Below are the code and all the weights of a small trained network. Each question names an input and a target symbol and asks about switching units off, where a switched-off unit gives its printed mean instead of its output.

import numpy as np


def w(rows, s, z=0):
    codes = np.array(rows[::2]) - 128.0
    scale = np.full(codes.shape[1], s)
    scale[-1] = z or s
    return codes * scale


def f(y):
    return np.maximum(y, 0)


def softmax(a):
    e = np.exp(a - a.max(-1, keepdims=True))
    return e / e.sum(-1, keepdims=True)


def log_softmax(a):
    a = a - a.max(-1, keepdims=True)
    return a - np.log(np.exp(a).sum(-1, keepdims=True))


def net(x, mask):
    ids = ['αβζηθμξπστφψω'.index(c) for c in x.split()]
    T = len(ids)
    res = E[ids] + P[:T]
    u = 0
    for l in range(2):
        r = res
        for j in range(2):
            rows = slice(4 * j, 4 * j + 4)
            q, k, v = (r @ M[l][rows].T for M in (Q, K, V))
            z = softmax(np.where(np.tri(T) > 0, q @ k.T / 4**0.5, -1e9)) @ v
            o = O[l][rows]
            res = res + np.where(mask[u + j], z, o[:, -1]) @ o[:, :-1]
        u += 2
        y = f(res @ A[l][:, :-1].T + A[l][:, -1])
        res = res + np.where(mask[u : u + 24], y, B[l][:, -1]) @ B[l][:, :-1]
        u += 24
    return log_softmax(res[-1] @ U[:, :-1].T + U[:, -1])


Q, K, V, O, A, B = {}, {}, {}, {}, {}, {}
E = w([
[149,85,125],'α',
[94,164,2],'β',
[190,144,143],'ζ',
[23,150,122],'η',
[26,115,161],'θ',
[23,164,110],'μ',
[137,134,125],'ξ',
[136,92,94],'π',
[24,178,89],'σ',
[143,97,89],'τ',
[165,59,54],'φ',
[24,137,139],'ψ',
[126,101,116],'ω',
],0.018)
P = w([
[153,218,89],'0',
[124,7,162],'1',
[123,49,147],'2',
[125,67,141],'3',
[125,79,140],'4',
[127,89,136],'5',
[128,96,135],'6',
[131,102,134],'7',
[130,108,133],'8',
[131,113,133],'9',
[133,116,133],'10',
[133,121,131],'11',
],0.012)
Q[0] = w([
[86,198,123],'L0H1',
[51,87,232],'L0H1',
[33,165,150],'L0H1',
[203,178,116],'L0H1',
[109,45,160],'L0H2',
[40,250,230],'L0H2',
[118,145,34],'L0H2',
[1,78,28],'L0H2',
],0.0076)
K[0] = w([
[95,142,89],'L0H1',
[144,209,197],'L0H1',
[83,203,98],'L0H1',
[56,108,113],'L0H1',
[85,65,187],'L0H2',
[96,244,222],'L0H2',
[2,155,58],'L0H2',
[51,118,105],'L0H2',
],0.0082)
V[0] = w([
[25,175,1],'L0H1',
[131,130,185],'L0H1',
[85,104,146],'L0H1',
[138,109,103],'L0H1',
[1,132,77],'L0H2',
[132,124,126],'L0H2',
[55,88,105],'L0H2',
[216,113,124],'L0H2',
],0.0081)
O[0] = w([
[140,183,126,254],'L0H1',
[60,71,138,93],'L0H1',
[144,98,88,137],'L0H1',
[164,144,162,137],'L0H1',
[117,105,172,249],'L0H2',
[165,135,154,127],'L0H2',
[155,81,254,201],'L0H2',
[131,191,61,65],'L0H2',
],0.0075,0.0099)
A[0] = w([
[141,70,175,87],'L0N1',
[193,61,71,73],'L0N2',
[84,167,200,90],'L0N3',
[54,112,173,75],'L0N4',
[73,124,151,95],'L0N5',
[102,71,64,130],'L0N6',
[217,39,87,172],'L0N7',
[42,209,193,145],'L0N8',
[171,85,166,154],'L0N9',
[60,85,112,160],'L0N10',
[84,161,95,85],'L0N11',
[178,120,249,150],'L0N12',
[156,53,105,122],'L0N13',
[63,81,216,199],'L0N14',
[141,192,182,164],'L0N15',
[55,137,45,144],'L0N16',
[120,204,99,115],'L0N17',
[126,105,163,2],'L0N18',
[156,152,66,89],'L0N19',
[143,178,29,115],'L0N20',
[137,192,190,102],'L0N21',
[131,88,168,52],'L0N22',
[133,85,141,128],'L0N23',
[160,146,102,197],'L0N24',
],0.013,0.0083)
B[0] = w([
[99,142,167,165],'L0N1',
[69,224,116,140],'L0N2',
[126,83,87,181],'L0N3',
[163,136,51,182],'L0N4',
[125,114,62,162],'L0N5',
[165,115,227,140],'L0N6',
[223,79,83,167],'L0N7',
[110,94,39,204],'L0N8',
[125,194,159,166],'L0N9',
[248,132,167,171],'L0N10',
[95,143,141,133],'L0N11',
[208,125,145,209],'L0N12',
[137,182,150,147],'L0N13',
[133,179,20,253],'L0N14',
[76,104,125,165],'L0N15',
[118,74,224,144],'L0N16',
[58,179,85,143],'L0N17',
[80,117,65,133],'L0N18',
[164,194,55,137],'L0N19',
[122,225,114,149],'L0N20',
[92,72,114,153],'L0N21',
[3,84,150,147],'L0N22',
[75,144,139,152],'L0N23',
[114,205,167,152],'L0N24',
],0.0072,0.018)
Q[1] = w([
[135,204,151],'L1H1',
[107,72,55],'L1H1',
[170,91,135],'L1H1',
[120,67,172],'L1H1',
[177,234,146],'L1H2',
[78,162,182],'L1H2',
[149,213,156],'L1H2',
[160,100,246],'L1H2',
],0.012)
K[1] = w([
[186,7,178],'L1H1',
[49,188,58],'L1H1',
[83,94,133],'L1H1',
[85,178,181],'L1H1',
[121,101,226],'L1H2',
[98,92,184],'L1H2',
[127,159,172],'L1H2',
[255,34,154],'L1H2',
],0.0085)
V[1] = w([
[110,222,67],'L1H1',
[53,168,129],'L1H1',
[5,177,218],'L1H1',
[23,98,145],'L1H1',
[26,67,84],'L1H2',
[1,131,240],'L1H2',
[77,137,169],'L1H2',
[127,126,129],'L1H2',
],0.01)
O[1] = w([
[144,114,158,252],'L1H1',
[159,96,153,156],'L1H1',
[178,6,163,92],'L1H1',
[228,101,108,85],'L1H1',
[248,145,102,99],'L1H2',
[116,35,47,55],'L1H2',
[112,62,2,109],'L1H2',
[131,123,128,125],'L1H2',
],0.0082,0.026)
A[1] = w([
[115,138,251,76],'L1N1',
[146,81,194,11],'L1N2',
[100,150,88,161],'L1N3',
[68,105,110,79],'L1N4',
[101,170,193,127],'L1N5',
[141,193,70,163],'L1N6',
[103,62,151,126],'L1N7',
[183,149,227,98],'L1N8',
[171,109,143,109],'L1N9',
[132,24,145,119],'L1N10',
[101,152,31,64],'L1N11',
[208,88,84,118],'L1N12',
[169,82,158,21],'L1N13',
[95,141,116,152],'L1N14',
[132,48,151,153],'L1N15',
[160,74,71,176],'L1N16',
[102,66,138,102],'L1N17',
[138,78,72,130],'L1N18',
[124,162,59,155],'L1N19',
[139,119,203,227],'L1N20',
[85,143,93,102],'L1N21',
[149,134,106,201],'L1N22',
[37,92,130,71],'L1N23',
[134,115,170,234],'L1N24',
],0.013,0.011)
B[1] = w([
[165,144,71,211],'L1N1',
[109,71,246,146],'L1N2',
[135,122,145,180],'L1N3',
[163,162,106,140],'L1N4',
[118,80,143,251],'L1N5',
[95,136,138,229],'L1N6',
[113,156,90,157],'L1N7',
[186,43,85,176],'L1N8',
[106,111,144,152],'L1N9',
[181,167,94,184],'L1N10',
[194,48,130,158],'L1N11',
[49,160,102,192],'L1N12',
[151,113,196,155],'L1N13',
[111,111,165,178],'L1N14',
[160,150,67,173],'L1N15',
[110,86,125,184],'L1N16',
[120,162,101,153],'L1N17',
[138,82,134,168],'L1N18',
[103,128,137,179],'L1N19',
[186,155,147,185],'L1N20',
[134,101,146,166],'L1N21',
[128,152,151,157],'L1N22',
[193,132,91,152],'L1N23',
[147,167,193,168],'L1N24',
],0.013,0.029)
U = w([
[168,140,167,192],'α',
[88,201,167,195],'β',
[70,89,189,126],'ζ',
[162,95,103,19],'η',
[125,60,144,2],'θ',
[148,187,81,56],'μ',
[75,183,83,223],'ξ',
[116,99,120,195],'π',
[117,154,70,133],'σ',
[76,110,114,155],'τ',
[111,93,96,42],'φ',
[107,253,92,32],'ψ',
[121,187,84,147],'ω',
],0.015,0.0088)

Each question gives the input, a string of symbols that net reads in full, and the target symbol t.
The units are the heads (4 rows each of Q, K, V and O) and the neurons (one row each of A and B). Each row of codes is followed by its name. A weight is (code - 128) times the scale printed after its matrix; where a second scale follows, it is the last column's (O, A, B and U).
mask holds one flag per unit, layer by layer, with each layer's heads first. A switched-off unit (its flag False) gives its mean, the last column of its rows in O or B, instead of its output. The means were averaged over made-up inputs and are rounded, as every weight is.
A unit's drop is (log p(t) with every unit on - log p(t) with that unit switched off) / (log p(t) with every unit on - log p(t) with every unit switched off).
unit that matters most: the unit with the biggest drop
k most important neurons: the k neurons with the biggest drops, biggest first
k most important neurons of layer l: the k neurons of layer l with the biggest drops, biggest first
input π φ η β ζ β, target β: 2 most important neurons	[L0N2, L0N7]
input ζ μ ζ ξ α ζ ζ ζ η η ψ, target μ: 4 most important neurons	[L0N14, L0N20, L0N8, L0N19]
input ξ ζ β ψ η η η β μ ψ β ψ, target σ: 3 most important neurons of layer 0	[L0N20, L0N14, L0N17]
input σ β η, target φ: 4 most important neurons	[L1N12, L1N16, L1N18, L0N14]
input σ ζ τ σ τ β, target α: unit that matters most	L0N14
input η ψ ξ ζ α ψ, target ξ: 2 most important neurons	[L1N12, L0N14]
input φ τ ζ β β, target β: 2 most important neurons of layer 1	[L1N8, L1N16]
input θ ω μ θ μ μ σ σ, target β: 2 most important neurons of layer 1	[L1N6, L1N1]
input η μ β β β ξ ξ β θ, target ξ: 3 most important neurons	[L1N12, L0N14, L0N8]
input ψ ψ ψ μ, target ψ: 2 most important neurons of layer 0	[L0N8, L0N15]
input β μ ψ β ζ ζ ζ ξ μ, target η: 2 most important neurons	[L1N10, L1N15]
input ω μ β π ξ ζ β η, target θ: 4 most important neurons	[L0N10, L0N12, L0N14, L0N17]
input φ β α ξ β β β η θ π α η, target α: 4 most important neurons	[L0N20, L1N5, L0N19, L0N17]
input μ ζ η η μ β, target α: unit that matters most	L0H2
input η β σ β μ θ β μ μ, target ξ: 3 most important neurons	[L1N12, L0N12, L0N17]
input ω α ξ β η τ β μ ψ β φ ξ, target β: 2 most important neurons of layer 1	[L1N11, L1N18]
input θ β β σ β α β β μ, target β: 3 most important neurons	[L0N8, L0N14, L1N6]
input η η β α π ψ α α ω ξ ω, target β: 2 most important neurons of layer 1	[L1N11, L1N18]
input σ β ζ β ψ ω β ζ ξ μ ψ β, target ζ: 3 most important neurons of layer 0	[L0N14, L0N8, L0N3]
input β φ η ψ ω ω ζ η η ω σ, target η: 2 most important neurons	[L1N10, L0N17]
input σ β η β η ψ, target φ: unit that matters most	L1N12
input ξ θ β η, target σ: 4 most important neurons of layer 0	[L0N14, L0N20, L0N17, L0N12]
input φ σ θ μ φ β ψ β μ, target α: 3 most important neurons of layer 1	[L1N5, L1N12, L1N23]
input α ζ β ζ π μ, target ζ: 2 most important neurons	[L0N14, L0N10]
input μ μ μ τ θ, target τ: 4 most important neurons of layer 1	[L1N12, L1N16, L1N18, L1N1]
input θ η ψ ζ β π ζ ψ, target β: 4 most important neurons of layer 0	[L0N10, L0N14, L0N12, L0N4]
input β ω ψ η σ, target η: 3 most important neurons of layer 1	[L1N10, L1N15, L1N2]
input ψ β ω ζ β π α ζ β η, target ψ: unit that matters most	L1H2
input ζ ψ μ β β π ξ ψ ψ β η, target μ: 3 most important neurons	[L0N14, L0N8, L0N20]
input φ β β ψ ψ ψ β σ, target α: 4 most important neurons of layer 0	[L0N20, L0N19, L0N17, L0N2]
